Here is a tiny trained network, its code and every weight. The questions are about switching its units off for an input and a class, where a switched-off unit gives its printed mean instead of its output.

import numpy as np


def w(rows, s, z=0):
    codes = np.array(rows[::2]) - 128.0
    scale = np.full(codes.shape[1], s)
    scale[-1] = z or s
    return codes * scale


def f(y):
    return np.maximum(y, 0)


def log_softmax(a):
    a = a - a.max(-1, keepdims=True)
    return a - np.log(np.exp(a).sum(-1, keepdims=True))


def net(x, mask):
    res = np.array(x, float).reshape(1, 6) / 4 @ E
    y = f(res @ A[0][:, :-1].T + A[0][:, -1])
    res = res + np.where(mask, y, B[0][:, -1]) @ B[0][:, :-1]
    return log_softmax(res[-1] @ U[:, :-1].T + U[:, -1])


A, B = {}, {}
E = w([
[153,135,127,161,137,121,133,142],'x0',
[211,156,170,44,177,153,132,1],'x1',
[107,114,140,78,217,159,8,180],'x2',
[106,123,126,105,116,131,128,120],'x3',
[180,135,16,109,103,142,73,121],'x4',
[197,116,168,66,45,34,73,172],'x5',
],0.0082)
A[0] = w([
[31,214,48,186,224,247,180,90,65],'N1',
[156,101,49,91,137,138,140,138,26],'N2',
[131,117,26,118,155,90,124,108,27],'N3',
[139,124,60,163,47,97,253,100,241],'N4',
[80,82,255,131,180,83,178,154,116],'N5',
[113,103,117,107,216,166,21,195,85],'N6',
[152,137,44,135,90,129,66,111,4],'N7',
[61,71,107,193,103,139,108,247,63],'N8',
],0.0065,0.0013)
B[0] = w([
[148,118,255,72,71,76,107,174,254],'N1',
[77,159,94,153,88,168,144,117,157],'N2',
[87,200,115,148,72,155,163,123,159],'N3',
[111,74,107,105,169,79,127,54,230],'N4',
[88,193,91,160,93,197,200,105,206],'N5',
[87,136,113,178,183,101,97,89,236],'N6',
[100,187,108,148,89,149,174,154,177],'N7',
[200,40,115,106,163,186,100,112,236],'N8',
],0.0097,0.0079)
U = w([
[123,87,112,119,200,80,117,21,212],'0',
[230,65,120,51,164,202,144,73,210],'1',
[174,174,200,37,64,18,126,238,117],'2',
[74,253,86,177,69,219,195,128,5],'3',
],0.007,0.0018)

Each question gives the input, the list of numbers given to net, and the class t.
The units are the neurons (one row each of A and B). Each row of codes is followed by its name. A weight is (code - 128) times the scale printed after its matrix; where a second scale follows, it is the last column's (A, B and U).
mask holds one flag per neuron, in row order. A switched-off neuron (its flag False) gives its mean, the last column of its row in B, instead of its output. The means were averaged over made-up inputs and are rounded, as every weight is.
A unit's drop is (log p(t) with every unit on - log p(t) with that unit switched off) / (log p(t) with every unit on - log p(t) with every unit switched off).
The circuit of an input: a set's keep is (log p(t) with only the set's units on - log p(t) with every unit switched off) / (log p(t) with every unit on - log p(t) with every unit switched off). Starting from all 8 units, units are removed one at a time, each time the one whose removal leaves the highest keep (on an exact tie, the one counted first), for as long as the keep stays at least 0.8.
circuit, biggest first: the units of the circuit, biggest drop first
most important unit: the unit with the biggest drop
k most important neurons: the k neurons with the biggest drops, biggest first
drop when u is switched off: that unit's drop, to one decimal
input [-5,0,7,3,-8,2], class 3: 2 most important neurons => [N5, N4]
input [-5,0,1,-7,0,-2], class 2: most important unit => N8
input [7,7,3,-5,-8,5], class 3: 3 most important neurons => [N5, N1, N8]
input [6,-8,8,1,-6,4], class 0: 2 most important neurons => [N6, N8]
input [-8,-6,-1,-4,5,5], class 1: 2 most important neurons => [N8, N1]
input [5,-5,1,4,1,5], class 1: circuit, biggest first => [N8, N1]
input [-7,-8,-7,-5,8,8], class 1: 3 most important neurons => [N8, N4, N1]
input [-3,3,-1,7,-6,5], class 3: 2 most important neurons => [N5, N1]
input [5,-7,1,5,4,0], class 1: 2 most important neurons => [N8, N5]
input [0,4,-2,3,8,-5], class 3: circuit, biggest first => [N3, N8]
input [6,-1,-7,-2,-4,-7], class 0: 2 most important neurons => [N4, N7]
input [2,-8,-5,-4,8,5], class 1: 2 most important neurons => [N8, N4]
input [-1,2,-6,4,-6,5], class 0: 4 most important neurons => [N4, N1, N7, N3]
input [8,-4,-5,2,2,3], class 0: most important unit => N4
input [-7,6,-1,-7,-7,5], class 3: circuit, biggest first => [N5, N8]
input [-2,5,0,-5,3,-6], class 2: circuit, biggest first => [N1, N8]
input [8,-2,5,8,8,-2], class 3: circuit, biggest first => [N7, N3]
input [7,5,2,5,-6,2], class 3: circuit, biggest first => [N5, N8]
input [4,1,-8,-6,8,7], class 0: drop when N5 is switched off => 0.4
input [5,-2,-6,-6,-3,-3], class 0: circuit, biggest first => [N4]
